Known rows, with every step that occurs
m-q-e-b-p-s: [ -9.6  17.2  -6.3  27.2  -3.5   6.9 -28.7  -9.7  -8.8  -4.8   3.2  35.8
   6.1  -9.8 -19.1   6.0   3.2 -16.8   2.0  -7.7 -15.9 -17.0  13.1  -2.8
 -28.5  50.7 -17.5   1.8  -0.9 -23.0   5.2 -13.7 -10.1 -15.4   4.3   4.0
   4.1  -6.1  11.6  14.5  -2.7  14.4 -18.9]
m-q-e-b-c-s-r: [ -9.7 -10.6 -11.4 -34.3  -8.4   3.7 -28.6  13.7  20.3   5.1 -16.4  19.1
   8.3   7.0 -39.9  -0.4   4.5  -8.7 -17.2   6.1  32.9  -5.8  28.8   0.0
 -39.0  17.9  22.4  13.3  18.6 -29.9  17.0   5.1 -48.2  19.7 -14.5  -2.9
 -27.2  14.1  43.9  12.1  18.7  -9.0   1.2]
e-b-p-s-r-f-m: [-15.7  28.1  -8.5  51.7  -5.1  -8.3 -13.8 -12.8 -11.8  -9.4  10.4  -7.5
  -4.5  11.7  -2.2   8.9  29.2  16.4  39.2   8.7 -25.4  20.1   3.4  -4.0
  10.7  32.5 -11.8  -3.0 -29.1  -1.1  -3.2 -11.8  51.2 -14.4   9.5   1.6
   9.3   6.6 -17.6 -15.9 -18.0  11.5 -23.1]
p-b-e-f-q: [  9.0 -11.5  18.0  -1.0  -9.9   2.6  16.2  -1.7 -13.5   0.2  10.7   6.6
   0.9 -17.1  13.5   2.8  -8.0 -29.0   7.8  -9.2 -11.7 -14.1   0.2   3.1
  16.8  -6.7 -19.1  -8.1 -16.9  -7.7  -1.6 -24.8 -18.1   0.2  -7.1  17.2
  -1.9 -22.3 -26.8  -9.1   7.1  -4.5  -4.9]
m-q-e-b-c-s-r-f: [ -1.6  -9.5 -20.5 -44.3 -10.3   2.3 -20.2  23.7  10.9   1.7 -20.4  11.9
   8.5  16.8 -39.2   2.2  16.2 -19.6  -5.4   5.2  18.6   3.2  14.2   2.8
 -38.2  10.1  14.7  14.0   8.1 -29.0  16.1  -7.2 -33.1  15.8  -7.8  -7.9
 -33.6  13.8  36.6  14.6  11.1 -16.8  17.6]
m-q-e-f: [  7.6   1.5  -1.7  -4.7   4.0   1.6  10.4   5.8  -9.7   1.3 -11.0  22.7
   7.9  -0.4   1.7   2.8  -1.2 -26.0  -3.4 -13.5  -4.8 -14.4 -11.9  10.7
 -27.9  26.4  -3.5  -1.6  15.9 -16.9 -10.3  -7.8 -27.3   9.2  -2.0   3.6
   4.6  -8.5  12.8  13.4   1.0  -1.5  10.1]
b-e-f-r-s-c: [ -1.8   2.7  11.1  -3.3  13.8   0.8  10.4   1.3  13.3  13.1  10.8 -12.6
  -6.6  -3.0  18.3  -3.2   0.5  17.0   3.6  -3.8  20.0  -5.1  17.4  -5.4
  10.6  -3.1 -10.3 -11.9  -1.5  26.4 -11.8  29.1  14.2  11.4  -4.4   1.7
  39.1  -2.8 -10.0   5.5   1.2   3.4 -22.8]
p-b-c-s-r-q-e: [  4.8 -15.5  -3.8 -45.2 -10.1   1.1 -17.4  -4.8   6.2  -4.2 -13.5   7.9
   2.6  -6.4 -26.3  -5.7 -13.3  -4.7  -9.1   7.2  38.7  -3.8  30.4  -1.4
  -8.4 -21.8   8.4   8.8  11.0 -16.4  13.0 -26.3 -34.1  17.0 -13.7  -1.9
 -13.0  10.5  33.0  -2.3  24.0 -13.4  21.6]
f-e-b-q-m-s-r: [-11.4  -2.4   4.5  -5.5  -7.3  -0.6  23.4  20.7   6.2  11.8   5.3 -14.5
  -3.4  -5.0   9.4   6.1 -16.7   5.8 -38.1  -4.4 -11.2  -2.7 -18.8   8.0
  27.4 -19.8  16.5  -0.1  -0.3   7.1  13.9  33.6   2.7  -7.5 -11.7   0.7
 -17.9 -20.4 -31.1  13.3   1.8   0.8 -19.2]
e-f-q-m-s: [ -2.5   1.6   7.1  21.4  -7.3  -6.4  36.6 -12.6  -5.2  14.0  -8.5 -13.3
   0.2   3.0  26.3   2.7  -6.8  12.0 -27.2  -9.2 -25.8  10.2 -54.9  18.7
  -1.3   3.7  22.4   3.2  -1.2  -4.0 -18.2  37.9  -2.2  30.0  -2.0  -1.0
  -8.3  -6.9 -28.2   2.3 -20.1   4.0 -11.6]
c-s-r-p: [ 14.0  -0.1  -5.0  -6.6  -1.7  -4.0  -6.2   2.5   2.0  -3.4  -0.1 -13.3
   2.8  33.4   4.1   3.5   6.1  40.9 -18.4   8.7  14.3  12.6 -34.4  -5.2
  19.3 -16.7   8.1   2.5   9.0  -4.8  -4.0  -1.2  10.1  -7.4  -0.8  -9.3
  -4.8  11.8  24.3   2.3   4.3 -10.8  27.0]
c-s-r-m-q-e: [  2.9 -10.4 -28.1 -49.6  10.0  -2.4  -4.9  14.1  23.6  -4.4 -14.8  -9.1
   3.3  -1.3 -10.9  -0.4  -3.8   8.3 -13.1   2.8   7.6   4.3 -22.3  10.5
  -4.8  -8.7  18.6  13.5  19.8 -26.0   0.4  -5.8 -33.9  34.0   0.9  -4.9
 -23.8  17.4  48.4  11.0  15.3 -11.3  -4.3]
c-s-r-b-q-e-f-p: [  6.2  13.7  11.0 -19.3   8.2   9.7  18.0 -13.8 -16.9 -13.8   3.2  -6.3
   6.8  14.4  -2.2  -3.3   3.5  -3.9  13.3  -2.2  -3.0 -15.7 -15.5 -15.3
   5.7   6.0 -11.5  -5.7  33.8  11.0  -3.9 -15.5  12.2 -42.6  -4.0  -4.5
  10.2  24.8  33.2 -31.0  14.9  -4.1  50.7]
p-b-e-f: [  5.4  -2.3  21.3  13.5  -3.9   3.9   9.4   1.1 -18.5   3.9  15.1  10.4
  -1.0 -11.0  16.6   1.3 -11.4 -21.1   3.7  -9.8  13.5 -14.8  19.1  -5.1
  10.4  -7.0 -18.5 -20.8  -8.8  -3.7  -2.7 -19.2  -7.1   8.0   0.5  16.4
  15.6 -23.0 -28.2  -0.7   5.4  -5.1   8.4]
e-f-q-m-s-c: [ -7.0   3.0  10.0   4.4  -0.8  -5.9  42.6  -8.4   2.9  24.9  -7.6 -17.2
  -0.2   2.3  22.4  -2.7 -12.9   8.9 -30.4  -6.0  -9.1   7.2 -47.9  11.8
   8.5 -11.8  18.5   5.9   5.6   3.7 -16.9  52.2 -12.1  36.8  -5.8  -3.2
  -0.4   5.6 -15.2   5.9 -17.4   5.8 -15.3]
c-s-r-f-e-b: [  1.9  -0.3  -2.5 -31.8 -17.2   1.4  -4.3  26.7  10.0  -4.7  -7.9  -1.2
   6.5  31.2 -12.9   9.1   4.7  -2.4 -17.1   7.1  -8.1   5.1  -1.4 -10.2
   7.1  -5.8  -6.6   5.9  -0.7 -31.7  15.5 -15.1  -6.5   3.1  -2.3  -2.9
 -23.7   3.6  12.0   6.1   6.6  -8.8  17.2]
f-e-b-c: [ -7.8 -20.2   8.8  -6.3 -27.4   4.5 -19.3  -0.2 -11.3   1.8 -13.4  17.9
   3.1  10.7 -23.8   6.2 -19.4  -9.5 -31.8   1.3  24.3 -11.6  33.2  -1.7
   2.5  24.8  -4.5 -16.0  -9.6 -22.5  13.8  -4.5 -35.8  16.0 -30.5   7.9
 -11.4 -25.3  -0.6  26.1   0.0  -0.2  -4.3]
e-f-q-m-s-r-p-b-c: [  3.2 -22.8   5.9  19.7  -1.8  -4.7  -1.3  -6.4  11.2   4.6  -1.8 -17.2
  -1.6  14.0  15.6  -5.0   1.7  14.6   2.3  10.2 -13.5  17.1 -24.1   4.8
 -15.7 -14.0  24.4  13.6  -9.0  18.7  -1.5  13.4   9.0  -9.8   3.9  -6.1
 -19.6   3.7 -31.5  -3.6 -15.0   1.8  10.4]
m-q-e-f-r-p-b-c: [ 20.3 -23.0   0.3   9.2   7.2   3.8 -33.0   4.2   5.9 -12.0 -10.6  29.7
   3.2   7.6  -8.0 -10.1   6.7 -21.6  21.8  -0.4   4.2  -5.5  31.3   1.6
 -52.1  29.0  -6.6  -1.2  -2.6  14.2  -8.0 -23.9  -9.8 -28.3  11.7   0.4
  10.9 -13.9   3.4   6.0  -6.5   4.1   8.0]
f-p-b-q-m-s-c: [ 11.0  -6.0   5.2  -6.0   6.3   2.4  29.6  -5.7  -5.2  16.6   8.2 -13.6
  -6.5 -24.3  21.2  -9.1 -37.7   4.3 -41.2  -8.7  -0.6  -3.5 -18.2  -2.8
  40.6 -36.5   8.4 -19.3   3.9  29.7  -9.9  32.2  -1.9   3.4   6.0  -0.9
   5.3 -12.2 -12.5   9.2 -17.7   2.0  -9.0]
c-s-r-f-p-b-q-e: [ 25.0  -1.3 -10.7 -49.3   0.6   7.1  10.1   7.7  -2.2 -12.9  -2.0  -6.9
   6.2   1.5  -3.5  -2.3  -2.3 -17.8   2.4   0.9 -21.7 -11.0  -7.6 -12.9
  22.4 -18.2 -10.5  -1.7  10.7   6.5   7.1 -31.4   8.8 -44.2   8.3  -4.8
 -12.6   5.9  23.8 -14.7  11.9 -17.1  37.0]
c-s-r-p-b-e-f-m: [  3.9   1.0  12.7  -2.3   5.9  -6.1   1.2  -0.2   0.0  -9.9  19.5 -24.1
  -3.6  13.7  15.9   1.9  16.9  15.2  29.5  10.5   5.6  10.0 -16.2  -7.2
  14.0  -9.4  -6.4   1.1 -11.0  11.6  -5.2 -29.6  30.1 -29.4  15.4   2.2
   2.3   8.2 -12.8 -29.4   2.5  -4.5  21.4]
p-b-e-f-r-c: [  6.4  -7.9  20.3  31.3   2.5   7.7  -6.4  -2.9   0.3   5.3   9.4  11.9
  -6.9 -12.6  19.9  -7.8 -13.6  -7.8  19.2  -6.0  22.4  -9.3  63.2  -8.7
  10.1 -15.9 -23.8 -20.4  -9.7  17.6 -12.1  15.4  -2.3  14.4  17.5  15.4
  43.9 -18.4 -17.7   4.0  -1.8   8.1 -31.0]
b-q-e-f-s-c: [ -5.1  18.5   7.8 -10.8   9.1   3.4  40.1 -19.7  -6.3  11.5  -2.7  -6.5
   2.5  -2.4   8.0  -4.4  -1.3  -6.0  -9.9 -11.4  20.9 -24.1   8.4  -1.4
  22.8   5.9 -10.8 -13.1  19.5  29.3 -14.7  25.7  11.6 -10.2 -20.2  -0.9
  36.3   3.6   1.2  -2.2   7.5   2.4   1.7]
s-r-p-b-c: [ 14.5 -25.4  -2.1  11.4  -4.9  -0.4 -30.7   2.4  -3.4  -3.2   0.9   2.3
  -1.6  15.7  -3.3  -3.2  -8.0  14.7  -2.0  12.1  27.7   5.5  23.9  -6.8
  12.2 -19.4   2.3  -8.6 -11.3  11.0   4.7 -17.5  -1.5 -12.0  -5.4   0.0
  -3.0  -7.8   1.4  10.7   0.2  -8.8  16.5]
e-b-c-s-r-q: [ -8.3  -3.2  -1.5 -23.4 -17.3  -4.6 -12.4 -10.0   3.1   1.2  -7.8  -0.4
  -0.6   3.3 -34.2  -0.7   5.8  21.0 -13.3   6.7  47.7  12.7  19.0   2.3
 -16.0  -2.6  19.5  -1.2   7.2 -26.5  15.4  -7.8 -31.1  40.7 -32.8  -0.5
 -11.9  11.9  16.3  -1.9  22.6  -9.9   7.5]
s-r-p-b: [ 22.0 -10.9  -3.0  12.9   2.1  -0.7 -18.0  10.3  -1.9  -4.8   8.8   2.4
  -1.3  12.0  11.0  -0.4  -8.9  15.1  -7.0   7.2   1.5   3.4   6.0  -6.4
  23.3 -27.8  -9.9  -7.1 -10.8   7.4   1.8 -20.3   7.2 -22.3   9.0   1.3
   1.6 -10.3  -1.6   6.7   0.0  -6.2  10.0]
p-b-c-s-r-q-m: [  2.6 -19.5   0.4 -11.1 -12.8  -6.0  -6.0  -1.2   7.5   8.8  -9.5   0.5
  -3.6  -6.5  -9.0  -7.6 -14.0  10.2 -10.4   4.8  47.2  20.7   3.5   9.5
  -8.5 -33.3  31.2   5.3   7.4 -12.1  -4.1 -16.1 -20.6  42.5  -1.4  -3.3
  -9.1   5.6   6.1  -1.4   5.1 -12.0  14.6]
p-s-r-q-m: [ -3.8   3.9 -13.0  30.5   3.1 -12.4  18.3  -7.5  -8.0  11.3  -0.2  -8.9
  -9.3 -21.9  10.8   7.4  -2.2  20.4  10.1  -3.8   6.2  25.2 -23.9  20.8
  11.6 -13.6  21.3  -2.3   8.3   5.1 -13.6   0.9  24.8  23.3   0.7  -2.2
   4.2  -8.9 -14.6  10.0 -16.8   6.0 -18.0]
b-p-s-r: [ -7.8  16.8   1.6  57.0   1.4  -1.9 -15.7 -14.5  -3.6  -2.5  11.7   6.7
  -0.6   5.8  11.3   5.1   6.8  25.8  17.3   3.0  -3.4   5.4   2.7 -12.5
  19.9  10.6  -2.3  -2.2   1.3  -3.3  -7.6   2.4  32.3  -2.6   2.0   3.7
  20.2   7.2   2.0  -3.9  -5.5  11.0  -9.0]
m-q-e-f-r-p-s: [ 11.8   4.1 -11.6  31.0  19.4  -1.8 -10.7  -6.9   2.9 -10.2  -4.4  14.5
   1.3   7.2   6.5   3.0  22.0   1.0  33.6  -5.0 -25.5   2.8  -5.2   6.2
 -41.2  46.1  -6.9   1.1  11.3  19.3 -18.9  -6.8  33.5 -40.2  17.4  -4.1
  17.5  -8.3   2.4   8.4 -22.4  19.0  -8.7]
q-m-s-r-f: [  3.6   2.0 -13.6  15.9   0.2  -8.7  25.2  20.8  -4.7  15.9  -5.3 -21.7
  -5.4   8.0  24.8   5.5  -1.2  19.8 -25.8  -2.1 -13.3  26.1 -43.3  14.0
  21.9 -35.1  24.8   0.1  -8.0   3.9  -9.9  41.3  23.0  34.4  14.8  -9.8
 -13.1  -7.0 -19.1  17.5 -24.6 -10.0  -0.8]

Rows
[ -9.6  25.3   2.5  -5.2  -3.4   1.4  -9.5  -4.9  -6.7  -9.0   8.2   9.8
  -0.1 -17.2 -14.7   1.5   3.7   7.8 -17.1  -1.1 -19.2  -9.2  -3.7  -3.2
  -4.8   5.7 -13.8   8.1  -8.4 -17.9  27.7   7.1 -15.6   2.1 -12.7  -1.3
   0.2   2.0  -3.3  -4.4  22.0   2.5  -7.4]
m-s-r-q-e-b-p
[  6.1  -9.4  -2.4   3.8   8.7  -7.5  -0.6   8.5  -6.9  -5.5  23.0 -31.5
 -13.9 -12.9  22.7   7.6  -2.6  25.7  -1.8   7.9 -10.5  13.0 -12.8   2.1
  53.1 -39.5  -4.5  -6.1 -36.0  26.9   3.3   7.9  30.2 -17.6  14.3   1.8
 -13.1 -17.8 -25.1  -3.1 -14.3  -2.2 -17.3]
f-m-s-r-p-b-e
[ -2.0  11.2   6.7  -7.3   2.9  -1.0  29.6 -21.6 -14.3  -3.0   2.3 -18.3
  -1.8  -6.2  17.1  -2.7 -14.0  -5.6  -8.6  -7.6 -10.8 -16.9   0.7   7.0
  14.8   2.5  -4.0  -9.0  -8.3  23.0  -7.7   7.6  13.6 -23.4  -2.6   6.2
   8.7  -8.4 -22.2 -14.9   0.1   2.5  -6.9]
p-b-q-e-f-m-s
[ -5.4  -1.4  14.0   7.6   3.8   0.9  24.5   4.0 -15.0  -1.0  16.6 -18.8
  -5.8  -7.0  18.4   8.2   3.8   2.1   7.0  -4.0 -15.0   2.7 -20.9   2.0
  33.0 -34.5  -9.0   1.2 -11.3   5.6   0.7  22.2   6.4   9.9  -6.5   5.7
 -11.7   2.0 -15.2 -15.4   0.2  -0.2  -1.7]
m-s-r-b-e-f-q
[ -4.4 -24.7 -27.0 -51.1   3.0  -2.1 -17.8   5.3  22.4  -2.5 -23.1  -9.2
   2.9   2.9 -25.4  -3.1  -3.0   8.0  -7.8   7.5  33.8   6.3  -3.5  10.2
 -15.7  -0.9  30.5  11.7  18.6 -22.7   3.3  -2.1 -42.6  44.7 -13.5  -6.3
 -28.7  20.1  51.4  15.7  15.4 -13.6   3.1]
b-c-s-r-m-q-e
[ -1.4  14.8 -15.1   0.3  -1.1  -3.4 -15.0  22.0  -8.3 -13.5  -0.5  15.6
   2.7  -1.7 -15.7   4.9  27.1 -24.4  24.4   0.5 -35.8   3.3 -14.4   9.4
 -10.4  31.2 -16.7  11.9 -26.1 -17.2   4.9 -23.3  -2.2 -15.4  13.6  -0.9
  -7.1  -0.4   7.2  -8.1  -1.2  -2.9 -14.4]
s-r-f-m-q-e-b-p
[ -2.2  12.2 -24.5  21.4   9.6  -7.4  -7.7   6.1  -8.5 -13.7  -0.8   1.7
  -1.0  -3.1   1.8  10.4  26.8 -10.3  47.8   0.6 -38.8  14.0 -25.5   9.5
   5.0  24.0  -8.4  14.8 -14.7   0.5 -14.3 -20.9  37.6 -21.1  23.0  -4.4
  -1.6   6.7  13.2  -5.1 -22.1   7.7 -13.4]
b-p-s-r-f-m-q-e
[ -7.6   0.9  -9.8   7.5  -8.7  -2.6  22.3  17.6  -6.9   7.1   2.3 -14.1
  -2.3   3.1   3.3  12.5   2.7 -13.5  11.7  -3.1 -19.3   6.4 -14.5   9.6
  20.7  -2.5   2.2  -2.7  -3.5  12.1   5.4  -9.6  40.4 -35.1  -2.1  -1.2
 -13.0 -19.9 -35.2  13.8 -12.2   2.3  -7.0]
p-s-r-f-e-b-q-m
[  7.3 -17.5   1.6 -23.0   8.3   7.1 -25.9   1.3  25.5 -10.0 -10.9  22.2
   9.8   1.1 -16.1  -8.5   3.5 -22.7  19.9   6.7   2.1  -6.4  28.6 -18.8
 -52.9  24.3  13.2   9.9  32.5 -14.9   3.2 -24.6 -30.5  -2.6   9.4  -0.3
 -13.1  23.5  40.3 -12.1   5.2   0.8  33.5]
m-q-e-f-p-b-c-s-r
[-14.2  28.5   3.2  -0.8  -4.3   3.7  -9.2 -25.9 -18.7   0.6   5.4  19.0
   1.3 -18.5 -26.8   0.7  -5.3  -8.2   1.2  -3.6   6.6 -17.5  14.8  -7.1
  -3.7  28.1 -32.1  -2.5  -0.3 -10.5  14.2 -14.5 -11.4  -9.1 -16.9   0.5
  22.6   4.1   9.6   6.3  10.4  14.2 -12.0]
r-q-e-b-p-s-c
[ -4.9  -9.3  14.5  11.9   2.6  -2.7  26.1  13.4  11.0  13.4  14.6 -14.4
  -5.1 -23.8  30.6   1.5  -5.1  -9.9   1.2  -3.3 -26.4   4.4 -20.9   6.8
  13.1 -32.5  13.7  10.2 -10.4   7.6   1.4  21.7   2.8  10.8  11.9   7.5
 -16.8 -10.6 -43.9 -11.0  -5.0  -0.1 -17.7]
p-b-e-f-q-m-s-r
[-13.3  17.4  -9.0  29.2   5.3   4.7 -32.9   3.7   8.4  -5.0   7.7  31.3
   5.1 -10.4 -17.3   5.4  12.9 -11.6  18.6  -0.1 -19.9 -11.0  20.8  -7.8
 -26.9  37.9  -9.7  12.2   5.3 -18.1  12.4  -8.6  -1.4 -20.8   7.3   3.3
   1.0   5.8  15.0   5.5   4.9  14.5 -22.4]
m-q-e-b-p-s-r
[-14.5  12.4 -15.6  11.4  15.6   2.7 -33.1  -7.8  21.9  -4.2   0.3  17.8
  -2.4 -19.7 -21.8  -8.2   3.6  -2.5  16.5   0.7  -7.1  -4.9  31.2  -3.7
 -24.6  42.5 -15.6   1.2  -3.4  -2.2   1.5   5.4 -10.0   8.2   7.5   2.1
  20.8   7.3  19.6  10.0  -1.2  22.7 -59.6]
f-r-m-q-e-b-p-s-c
[ -0.6  -5.8   8.3 -33.4  -5.1   0.9  -8.4 -12.1   8.6  -5.5 -11.4   7.3
   5.8   3.6 -19.9  -8.4  -0.4 -10.3  13.5   6.4  33.6  -5.6  30.8  -6.8
 -36.9  -3.1   6.8  10.0  21.2 -14.8  10.0 -32.6 -25.5  11.0 -13.2  -0.1
  -0.5  21.4  19.5 -16.8  27.0  -8.0  38.1]
p-b-c-s-r-q-e-f
[ -2.3 -13.8  -1.7 -31.9   6.5   5.6 -23.0 -22.7  22.9 -14.1 -13.6  -9.6
   5.4   6.8 -15.8 -12.7  -4.4   2.3  17.8  16.7   6.5  -4.6  28.7 -21.4
 -33.5  25.9  10.1  -2.2  23.5  -8.0   9.5 -25.4 -19.6   8.2  -1.8  -1.2
  -8.1  29.2  30.0 -17.3  12.9  -1.9  29.5]
q-e-f-p-b-c-s-r-m
[ -9.7  27.1  17.6  51.9   8.7   9.0 -10.8 -15.5 -11.6 -13.4   7.8  18.6
   3.0  12.9   9.5  -3.3  15.9   1.6  20.3  -0.5  -6.7 -11.4  18.6 -17.7
   0.0  18.1 -29.3   0.0   4.0   7.4 -13.1   0.9  31.3 -15.9  14.5  -3.1
  39.7  20.9   9.6 -26.5  -0.8  10.9  20.0]
q-e-f-s-r-b-p
[ -3.8  12.3  18.7  31.3  12.6  -0.4  39.1  -4.6 -11.4  18.1   6.8 -16.0
  -9.3   5.0  26.8 -12.5 -12.2  14.3 -14.5 -12.6  23.2   7.2 -13.6   7.3
  18.9 -31.8   6.8 -14.8   6.2  43.6 -29.2  57.4  27.3  12.0   6.6  -3.5
  38.0   2.0 -20.3  -7.4 -16.2   8.3 -11.5]
e-f-r-b-q-m-s-c
[ -3.3  16.8  -6.6 -11.4 -11.3   3.6  -4.7   8.0  -2.1  -9.2  -1.0   1.4
   6.4   5.1 -10.6   5.2  16.0  -8.9 -10.0   3.2 -58.2  -7.2 -23.2  -3.6
   6.2   8.5 -17.2  19.7 -25.1 -18.0  24.9  12.3  -5.3 -17.5  -3.7  -5.0
 -23.3   5.1  -3.5  -6.9   9.0  -3.3  -9.3]
m-s-r-f-q-e-b-p
[-13.2 -17.1  -4.1  -3.8 -16.9  -2.1  -1.2  25.3   3.8  11.3 -13.2 -10.4
  -2.5  14.3  -6.4   6.9  -4.4  -1.0 -26.4   6.5  -4.1  15.9  -2.7   5.2
  -1.6  -8.9  20.2   2.8 -14.5  -6.5  15.8  29.1  -0.1  23.6  -4.3  -7.3
 -32.9 -13.8 -24.8  26.1 -19.5  -3.7  -0.3]
q-m-s-r-f-e-b-c
[  0.2   1.1  20.5   6.5  13.0  -5.5  30.0   7.3   4.4  17.1  15.1  -5.6
 -14.6 -40.3  24.7  -9.7 -11.9  -5.9  -1.0 -11.4  11.7  10.3   2.9   8.1
   2.9 -38.4   0.5  -8.4  -8.5  24.8  -9.6  27.1   3.6  36.5  14.3   5.0
  25.8 -17.7 -44.6  -4.4  -9.8   8.0 -27.3]
p-b-e-f-r-q-m-s-c
[ 15.3   7.1   5.2   3.8   5.9   6.4  13.3 -22.7 -13.6 -10.6   5.7  -1.1
   2.5   5.7  13.5  -3.7   1.8  -4.9   2.0  -7.6  -5.2 -22.5   5.5  -2.9
   6.4   8.3 -25.0 -13.7  -1.1  35.5  -9.7 -21.2  32.7 -61.8   0.9  -2.0
  25.4 -11.8 -21.4  -7.3   1.9   1.0  23.9]
r-p-b-q-e-f-s
